Each row, then roughly how far along a hidden order it lies, from 0 to 12
In the rows, 128 means zero.
[118 102 134  95 156 147 132 176  97  96  86 145 106 146 126 187] => 3
[138 152 170 108 133  64 151 138 103  77 100 104 122 120 126 174] => 7
[163 190 117 121 126 112 109 158 125 117 119  83 140 143 128 191] => 10
[157 133 100 133 134 172  99 167 120 119 116 167 131 172 100 184] => 3
[137 130 117 125 165 131 131 172 116  92  92 131 120 148 130 196] => 7
[165 151 132 136 143 130 129 158 137 134 123  87 149 166 168 169] => 6
[155 143  91 171 156 158 120 186 151 130 132  75 148 147 163 169] => 4
[110 147 126 126 153 119 138 186 104  99  92 105  98 154 137 187] => 7
[152 136  92 157 149 140 110 139 128 114 125 119  93 139 162 140] => 2
[107 164 135 142 152 123 148 190 107 106  87  72 116 133 153 195] => 2
[142 192 114 161 131 134 107 174 129 116 103  74  84 137 163 171] => 0
[192 197 118 182 169 114 122 140 158 143 153  81 142 173 169 126] => 4
[152 174 120 126 156 110 117 156 117  72  89  77 145 141 140 205] => 6
[147 186 121 156 135 115 108 143 137 117 129  67 129 145 169 176] => 10
[155 176 140 106 133 138 126 194 108  84 104 128 166 145  84 156] => 6
[146 136  91 158 178 151 115 185 137  97 135 142 126 130 110 161] => 3
[173 137 104 176 157 150 103 165 137  85 128 138 148 150 150 143] => 6
[146 157 108 144 137 124 123 171 121 115 125 116 152 151 124 167] => 6
[115 138 127 144 166 108 135 191 121 122  97  91  70 166 156 166] => 2
[153 145 158 106 164  84 154 130 121 112 107 118 111 158 120 169] => 8
[106 115 145 104 163 115 110 146 118  89  97 114  92 113 147 166] => 6
[113 134 168  94 104 112 141 122  83  98 113 120 152 119  79 167] => 6
[122 126 120 128 190  99 147 134 134  95 105 131  79 150 135 178] => 10
[157 178 132 117 123 120 115 158 121 117 121  78 159 164 123 176] => 3
[ 88  89 146  47 141 116 151 133  76 100  77 102 127 104 108 212] => 2
[ 82  96 138  97 164 127 135 178 103  73  92 149 109 104  84 187] => 6
[105 152 146 102 154 100 125 146 103  94  96  79 106 116 148 192] => 8
[131 112 158 101 142  64 133  94 117 114  90  73 102 120 174 186] => 5
[128 116 146 119 165  61 161  71 133 124 108  44  76 139 234 173] => 5
[176 173 112 138 159 151 113 137 139 119 132 100 169 152 118 167] => 10
[155 186 134 131 134 132 103  91 140 128 131  89 128 157 122 169] => 10
[163 180 127 159 145 121 128 178 110  86 128 124  88 168 105 154] => 1
[184 180 125 143 141 125 119 142 125 104 120  88 148 142 137 168] => 12
[109 145 120 165 158 114 133 189 109 109 118  80  69 151 176 174] => 2
[129 131  95 182 182 122 133 178 140 129 128 102  53 174 186 163] => 4
[142 102 119 135 140 117 118 122 134 126 107  94  99 153 178 174] => 7
[133 140 134 111 152 130 126 190 108  92 125 111 150 130 107 169] => 7
[162 146 153 122 168  97 141 136  96  76  92 110 116 141 134 163] => 7
[172 176 112 145 147 120  99 141 139 106 120  99 137 144 150 149] => 6
[129 141 124 105 170 123 152 169 108  74 112 143 153 141  89 170] => 9
[119 120 100 124 193 135 140 195 120  81 102 142  98 144 108 190] => 4
[122 117 135  80 144 124 136 174  91  92  87 120 138 142 126 200] => 6
[166 135 107 135 162 113 102 174 155 123 119 109 118 176 153 197] => 12
[125 118 160  81 136  99 147 126  89  95  91 122 100 134 137 155] => 1
[171 169 121 141 152 130 119 154 139 128 130 104 162 138 113 160] => 4
[168 126 123 119 157 142 111 138 136 121 130 102 172 134 120 164] => 8
[ 84 111 167  45 110 140 134 200  85  72 104 113 195 123  45 200] => 5
[174 173 119 130 149 130 125 141 132 125 135 110 163 150  97 163] => 5
[147 117 114 143 155 140 125 159 116  98  96 103 106 131 156 181] => 0
[156 172 135 145 171 112 121 141 124  91 129 121 100 140 104 151] => 9
[ 93 143 158  64 129 106 155 150  67  99  92 136 135 158  43 188] => 10
[130 142 142 143 144 107 117 149 134  92 122  79 122 148 151 189] => 7
[144 151 108 112 163 144 125 195 130  91 135 123 158 135  91 188] => 7
[134 117 121  78 130 136 142 183  81 100  93 133 175 159  78 209] => 6
[124 150 142 147 157  88 148 172 120  77 111 136 101 154 113 175] => 8

[141 148 113 125 133 130 102 144 119 131 120 149 140 125 131 132 119 126
 131 148 132 111 126 122 150 121 114  48 135 160 129  99 121 131 132 127
 150 110 135 111  87] => 4
[ 91 133 117  68 135 126 120  85 125 201 120 150 159 118 108 133 122 146
 144 130 102 108 120 127 132 119 119 125 110 111 132 128 125 136 126  97
 175 133 135 158 101] => 10
[135 128 119 120 144 127 128 131 113 124 112 131 127 123 141 132 121 140
 131 135 138 124 130 131 130 136 117 114 128 106 124 127 132 121 101 134
 119 131 134 121 142] => 12
[ 87 122 140 155 144 115 131 126 135 142 146 145 118  97  92 124 129 124
 131 136 106 125 135 132 126 139 125 113 111  79 133 120 125 146 163 109
 167 157 123 159 148] => 9
[252 125 138 142 121 123 102 161 138  71 127 140 123 158 146 123 132 121
 117 124  78 136 133 142 140  78 130 155 117 117 115 130 111  70  94 142
  44  85 153 116 180] => 10
[ 81 122 111 188 206 142 148  66 107 110 115 131 177 129 157 137 128 145
 108 146  46 179 138 134  24 126 115  51 132  63 102 133 129 145 175 120
 255 192 114 169 167] => 9
[160 137 134 118 124 120  92 122 156 128 120 142 128 131 142 130 110 134
 117 161 101 119 132 132 149 113 113  91 137 140 134 104 126 143 125 141
 143 120 141  99  75] => 11
[ 87 127 137 138 161 115 132 155 128 142 125 134 134 126 130 128 130 142
 127 130 128 126 127 126 134 132 127 122 124 118 129 127 138 112 116 133
 147 119 129 125 126] => 5
[131 144 129 142 126 125 102 121 146 114 129 128 129 126 144 128 116 121
 119 156 101 117 131 130 144 129 118  49 132 151 136 109 121 140 129 139
 126 115 138 118  97] => 4
[229 125 117 136 112 115 122 124 131  88 127 137 124 158 148 124 125 127
 118 121  65 136 122 133 107  75 134 155 131 106 115 124 120  83 112 132
  43  79 164 112 186] => 3
[121 129 142 201 196 127 123   1 112  96 116 124 140  92 148 140 112 149
 124 152   3 178 129 129  48 172 115  67 122  75 113 147 136 171 171 128
 157 181 132 166 189] => 6
[255 112 210 255  86  90 118 172 166  70 180 135  44 119 124 126 128  80
  88 172  23 172 142 164 147  92 156 127 112  68 168 141 120 102 124 139
   8 148 119 119 187] => 8
[ 99 133 130 115 239 129 131  67 101  64  85 130 150  96 131 132 143 163
 128 124 127 156 137 122 131 178 111 110 127 138  99 142 114 176 166 120
 205 185 132 126 162] => 3
[127 146 120 109 125 121  98 159 132 135 123 140 138 122 179 130 130 131
 131 145 113 117 129 124 146 133 117  59 141 151 135 106 128 135 131 136
 157 101 156 103  85] => 3
[113 118 165 149  65 130 110 162 116 143 130 112 101 141 127 133 126 140
 133 125  93 149 116 136 133 103 138 127 115 131 137 126 133 120 120 147
 145 128 130 133 115] => 2
[137 121 182 172 110 128 148 145 148 110 134 137 101 129 113 118 112 142
 110 149  91 122 132 144  98 128 139  83 122 157 148 134 134 133 159 101
 132 150 105 131 161] => 4
[129 144 127 140 136 127 100 153 131  96 122 138 131 126 150 131 128 124
 130 150 120 114 130 122 166 120 119  64 136 149 131 103 124 130 135 160
 122 113 143 118  73] => 2
[104 131 110 115 130 125 109  87 128 135 130 123 122 130 160 134 136 106
 130 125 149 139 120 120  91 140 130 131 135  89 124 130 123 151 131 119
 133 184 142 116 135] => 11
[124 147 125 116 122 131  93 123 120 117 123 141 144 131 167 131 124 125
 132 142 117 117 134 125 166 112 114  64 132 143 125 124 125 132 127 149
 138 101 148 132  64] => 5
[126 122 131 137 144 122 130 145 127 130 122 148 120 131 135 132 128 146
 130 132 120 128 127 129 135 146 128 127 127 115 126 126 132 132 111 137
 150 120 129 135 127] => 7
[139 139 124 147 130 117 105 160 140 101 148 135 119 127 162 128 126 116
 123 159 104 123 133 127 152 139 125  57 130 142 144 112 125 124 134 192
 132 115 141 117  91] => 0
[134 125 153 149  92 110 106 104 144 160 144 145 120 121 133 138 117 136
 144 134  78 129 122 139  96 116 132 118 107  91 152 127 129 117 154 117
 168 157 130 154 133] => 8
[151 150 116 116 134 126  99 153 134 136 119 146 137 119 130 131 119 133
 134 147 138 108 123 119 148 119 114  44 138 166 130 100 124 136 129 126
 147 107 150 105  77] => 6
[133 145 109 101 141 127 100 147 127 126 109 142 132 136 149 129 112 119
 132 150 107 121 139 133 164 124 113  76 135 159 133 103 125 134 138 124
 126 102 144 109  71] => 6

New part:
[134  96 109 140 143  97 121 112 128  97 123 145 136 109 159 153 116 129
  86 128 116 110 144 138 119 138  18 144  71] => 11
[116 137 117 145 115  89 118 130 204 106 112 135 163 118 156  80 135  66
 167 152 127 118 119 121 117  95 201 127 177] => 1
[119 131 121 148 142 127 118 115 175  94 113 129 180  86 178  98 130  59
 169 138 118 128  93 136 113 115 161 129 155] => 4
[123 118 113 150 133  87 116 117 191  81 112 144 168 100 181 113 125  77
 117 145 119 124  90 129 112 120 123 141 116] => 6
[137 112 108 141 172 127 118 110  90 102 132 131 156  89 174 133 123  77
 109 126 112  71 160 161 113 125  70 135 104] => 12
[141  99 108 135 170 124 117 114  69 118 134 133 126 103 152 144 121  95
 116 125 114  56 218 161 113 126  71 133 102] => 12
[136 104 105 148 162  84 115 114 118  92 126 144 141 106 166 130 123  81
 113 135 115  56 178 151 116 117  78 140 108] => 12
[141 107  91 121 138 124 119 128  69 157 131 131  94 118 114 142 120 146
 137 138 117  73 238 129 129 114 104 125 121] => 9
[134 113  91 114 111 115 121 138 105 173 124 132  83 137  94 133 122 168
 158 147 126  88 236 111 119 109 139 120 142] => 6
[118 139 124 137 107 103 122 135 183 115 114 130 143 131 135  92 134 101
 161 144 132 128 117 115 128 105 218 123 171] => 0
[124 128 120 155 155 116 115 114 150  80 120 131 177  92 181  96 132  50
 134 131 118  96 110 149 120 115 144 132 139] => 6
[153 103 103 133 142  99 119 128 100 126 132 140 116 123 132 149 122 121
 121 133 119  68 218 139 119 120  84 133 112] => 11
[116 137 105 141  98  87 116 135 193 131 112 134 146 132 124  80 134  92
 182 161 130 107 160 106 113  84 255 121 195] => 0
[124 111  93 151 148  95 110 112 165  95 112 144 169  88 182 111 123  56
 132 150 111  93 149 139 111 106 120 138 120] => 8
[115 153 118 147 128 126 117 125 189 116 112 121 180 105 160  64 141  46
 184 145 127 106  81 131 120  95 255 119 197] => 0
[114 141 120 150 114  90 116 126 214 101 111 136 169 118 159  80 136  49
 165 148 127 123 111 117 123  98 215 127 176] => 1
[111 146 122 149 114  98 119 128 213 103 111 133 173 112 158  78 137  60
 169 148 127 130  88 119 124  98 231 125 180] => 1
[115 135 110 138 110 109 116 127 192 117 110 132 156 103 146  94 129  98
 161 151 125 144 121 111 117 102 187 125 157] => 0
[118 124 107 120  88 106 121 143 175 161 114 130 111 141  97  96 130 144
 178 156 130 127 164  92 116  93 228 116 178] => 1
[134 103  94 137 151 123 116 113 107 110 122 138 134  93 158 139 116 108
 112 135 109  90 196 142 115 121  65 136  89] => 12
[119 124 124 144 145 134 120 111 171  88 114 134 176  93 177 126 124  89
 110 128 117 163  75 135 124 131  99 138 104] => 7
[110 141 121 134 106 137 121 129 190 130 108 124 156 112 138  92 130 105
 165 149 126 165  87 107 119 104 217 121 169] => 0
[138 104  84 114 119 106 117 134  93 163 125 135  84 133 105 138 120 160
 148 148 121  74 253 118 117 108 122 124 132] => 8
[122 154 133 121 117 153 126 138 116 155 129 114 128 135 112  93 139 111
 178 130 135 124 134 125 128 111 232 112 189] => 1
[145 107  95 125 147 117 117 127  57 150 136 129 103 121 119 129 125 116
 159 138 119  36 255 145 104 108 125 123 141] => 9
[138 106 102 118 130 131 121 125  90 151 129 132 104 121 120 152 116 155
 119 133 120 104 204 126 114 128  65 129 103] => 11
[120 130 112 154 145 115 114 115 164  91 113 130 184  87 187  89 132  43
 149 143 118 102 118 142 112 102 171 131 149] => 4
[137  92  87 130 136  85 117 122 110 128 129 147  99 124 124 149 114 146
 119 143 116  63 235 132 124 112  59 136  92] => 11
[127 113 111 153 165 110 115 106 147  74 119 138 184  81 192 112 125  52
 112 134 112  96 121 157 107 124  90 141 109] => 9
[143 104  99 120 137 111 120 132  71 156 134 131  88 133 112 147 121 147
 134 136 121  61 251 136 116 118 107 126 121] => 9
[133  97  95 132 152 136 119 113 101 115 123 137 132  97 149 156 112 131
 100 131 109 109 181 136 117 133  36 138  73] => 12
[129 137 111 131 112 100 121 140 134 149 130 127 118 147 104  91 139 104
 190 144 136  62 191 124 124  95 232 116 192] => 2
[114 140 116 146 110  91 117 128 211 103 109 138 160 121 150  90 132  92
 159 150 127 130  96 114 116 103 202 128 165] => 1
[127 122 109 155 152 109 115 113 159  86 117 139 176 109 183  99 129  48
 133 137 117  86 133 148 111 110 134 135 137] => 7
[137 111  99 120 117  98 120 139 107 156 132 135  89 148 100 135 125 157
 144 141 125  73 221 120 129 107 128 125 139] => 7
[109 132 113 147 108  86 113 125 234  92 104 141 165 108 161  84 127  81
 162 161 121 137 104  90 114  95 198 132 157] => 1
[136 116  97 113 120 135 121 133  88 161 131 126  92 129 104 133 122 156
 149 137 122  89 222 123 130 113 135 121 135] => 7

Next part:
[118 136 124 190 139 116 115  49 123 129 103 138  75 167  77 121 116 116
 145 140 100 110 107 145 138 136  96 114 118 204 149 205 141 139  94 138
  95 136 121 167  87  31 108 103 138 127 139 144 140 120 109 140 166 139
 118 170 120 132  99 123 128] => 6
[113 157 101 154 124 120 137 126 124 109 123 118 131 147 129 123 131 119
 125 133 136 181 107 137 119 127 139 129 155 156 119 101 139 114 146  99
 134 141 138 152 159 138 151 153 134  96 129  66 123 160 125 125 170 140
 133 137 151 157 150  84 118] => 6
[131 113 139 123 129 134 125 127 120 132 124 130 140 127 132 132 129 128
 133 130 124 112 130 126 131 125 124 128 129 124 131 129 123 130 118 127
 125 130 124 109 111 124 107 131 120 141 140 132 133 120 130 127 122 127
 130 123 115 119 127 138 134] => 6
[114  79 136 100 135 110 155 106 130 144  81 132  53 130 116  99 146 147
 120 120 171 161 151 137 148  23 163 104 145 176 144  82 147 137  87 161
 117  78 113 124   5 174   8 119 205 152 178 240 110 166 195 115 160  90
 143 139 127 100 112 144 208] => 0
[112 155 101 145 130 122 107 125 148 120 119 115 101 105 143 124 147 117
 118 147 148 147 131 128 119 124 131 123 139 152 118 105 115 124 168 129
 144 131 129 104 121 168 136 121 129 144 108 116 122 152 106 123 139 151
 133 145 139 158 152  97 150] => 8
[161 130 171 121 123 174 127 113  79 125 174 140 217  91 108 109 115 136
 129 116  98  68 119  85 122 189  98 136  99  70 137 197  94 162 134 111
 118 130 110  75 154  81 190 119  97 155 117 121  88  83 131 136 131 143
 107 111 127  78  93 170 164] => 12
[ 73 114 101 143 104  94 146 179 132 113 121 117 185  80 159  97 116 124
 146 125 143 140 123 164 115 101 159 122 153 138 123 156 156  91 125 127
 143 101 132  58  95 147  93 185 151 145 171 146 131 140 185 127 246 120
 137 102 136 150 129  91 144] => 3
[118 155 115 125 144 124  90 117 142 118 102 125  56  87 149 135 146 125
 111 132 156 162 145 120 115 137 110 114 138 124 115 123 154 117 160 153
 127 136 139 121 123 152 124 118 149 153 103 154 116 119  64 123 130 134
 124 152 108 157 158 128 194] => 7
[133 130 145 131 138 132 141 119 134 127 113 144 105 116 132 112 122 129
 127 122  94  98 132 123 130 137 117 126 126 115 149 151 146 130 134 166
 123 119 123 115 125 110 111 127 134 115 120 153 134 124 136 133  91 123
 122 124 124 106 123 139 154] => 5
[109 155 142 130 179 103  54 129 124 128 116 124  88  85 130 145 149 123
 123 137 138 143 157 132 122 147 110 115 112  54 113 196 176 107 131 216
 129 127 142 148 133 142  93 134 162 130  66 236 120 114  83 127 148 143
 113 143  98 129 149 119 200] => 3
[124 127 120 138 125 127 124 137 110 126 119 122 161 150 138 132 135 125
 128 137 167 142 115 129 129 120 134 131 152 163 123 114 122 121 142 108
 127 139 128 118 135 118 143 141 140 138 140  99 142 138 125 121 180 140
 133 123 124 136 147 110 121] => 6
[105 148 110 201 134 113 115  60 125 128 102 131  61 180  72 123 114 112
 143 144 111 132  97 150 137 137  98 116 125 199 143 203 150 135  99 126
  95 147 124 191 106  43 134 112 150 121 155 122 140 125  98 139 198 143
 122 172 127 144 113  97 113] => 6
[129  99 147 134 126 140 164 133 123 140 160 111 202 157 103 116 118 127
 146 135 109  53 122 147 147 107 154 140  98 106 150 138  82 141  89 131
 138 120 112 133 133 115 109 129  92 112 144 137 139 144 205 135 109 137
 131 116 159  93 108 119  59] => 6
[122 138 123 139 116 134 138 125 116 108 129 117 124 140 118 125 130 124
 128 133 131 166 120 147 124 135 138 121 149 159 137 111 126 115 144 107
 132 142 135 152 120 133 134 148 130 100 119  95 127 146 112 125 129 133
 128 122 150 158 140  95 126] => 8
[118 150 123 144 130 121 155 125 125 108 113 139 103 132 139 113 124 125
 126 125 119 134 119 126 124 129 122 127 136 119 137 131 171 130 141 151
 129 120 128 109 139 106 139 142 136 116 115 119 129 152 136 129 133 139
 128 127 128 125 126 115 141] => 5
[121 128 134 176  82 131 154 170  90  51 147 109 221  44 151  35 130 137
 163  97 224  87 111 131 108 101 136 124 134 157 138 213 173 134 132 143
 125  89  98 110  14 173 164 186 172 168 123 151  40  95 182 117 235 138
 143 146 159  67  62 138 253] => 11
[131 129 128 124 133 128 131 125 131 133 128 131 131 129 128 124 129 131
 132 123 123 112 126 127 130 128 124 124 127 134 132 136 128 126 128 131
 122 126 129 121 126 123 123 128 129 131 137 132 131 125 132 127 130 126
 129 129 132 124 120 131 131] => 6
[108 192 112 134 116 104 136 133 161 125 156 118  88 123 122 134 118 127
 123 116  73 165 143 133 116 141 114 134  95  94 113 122 143 135  83 123
 144 101 144 175 171 149 144 110 112  71  68 152  90 130 132 138  75 110
 122 136 166 146 120 114 111] => 6
[140 138 151 137 131 118 105 139 155 108 133 135 107 102 145 145 114 116
 147 129  89  41 133 133 124 186 106 136 112  96 146 194 160 110 139 176
 121 139 128 158 151  90 131 120  99  99  95 119 157  78  58 144  21 130
 125 136 114 125 127 155  90] => 8
[ 94 136 150 157 158 120 113 119 137 132 151  95 180 112 102 121 137 118
 138 156 118  42 147 148 146 116 153 128  82  28 151 169  86 127  97 200
 158 113 120 133 132 181  81 130 111 136  87 219 117 159 182 138 104 173
 120 124 158  88 128  91 108] => 6
[150  96 146  15 114 148 149 251 138 128 173 112 237  32 225 133 142 152
 100 102 178 151 174  98 113 122 178 147 139   2  98  11  85 118 187 125
 184 105 140  36 177 255 131 166  97 132  90 131 109 153 168 110  39 105
 145  49 138 111 167 167 149] => 5
[ 66  65 150 119 119  77 133 156 152 127  81 132 121  43 163  81 105 133
 163 109 135  39 146 166 128  88 161 101 134 124 161 230 186  83 111 229
 128  61 113  49   6 136   1 164 178 161 193 255 148 114 178 135 156  77
 140 114 117  96 102 158 183] => 0
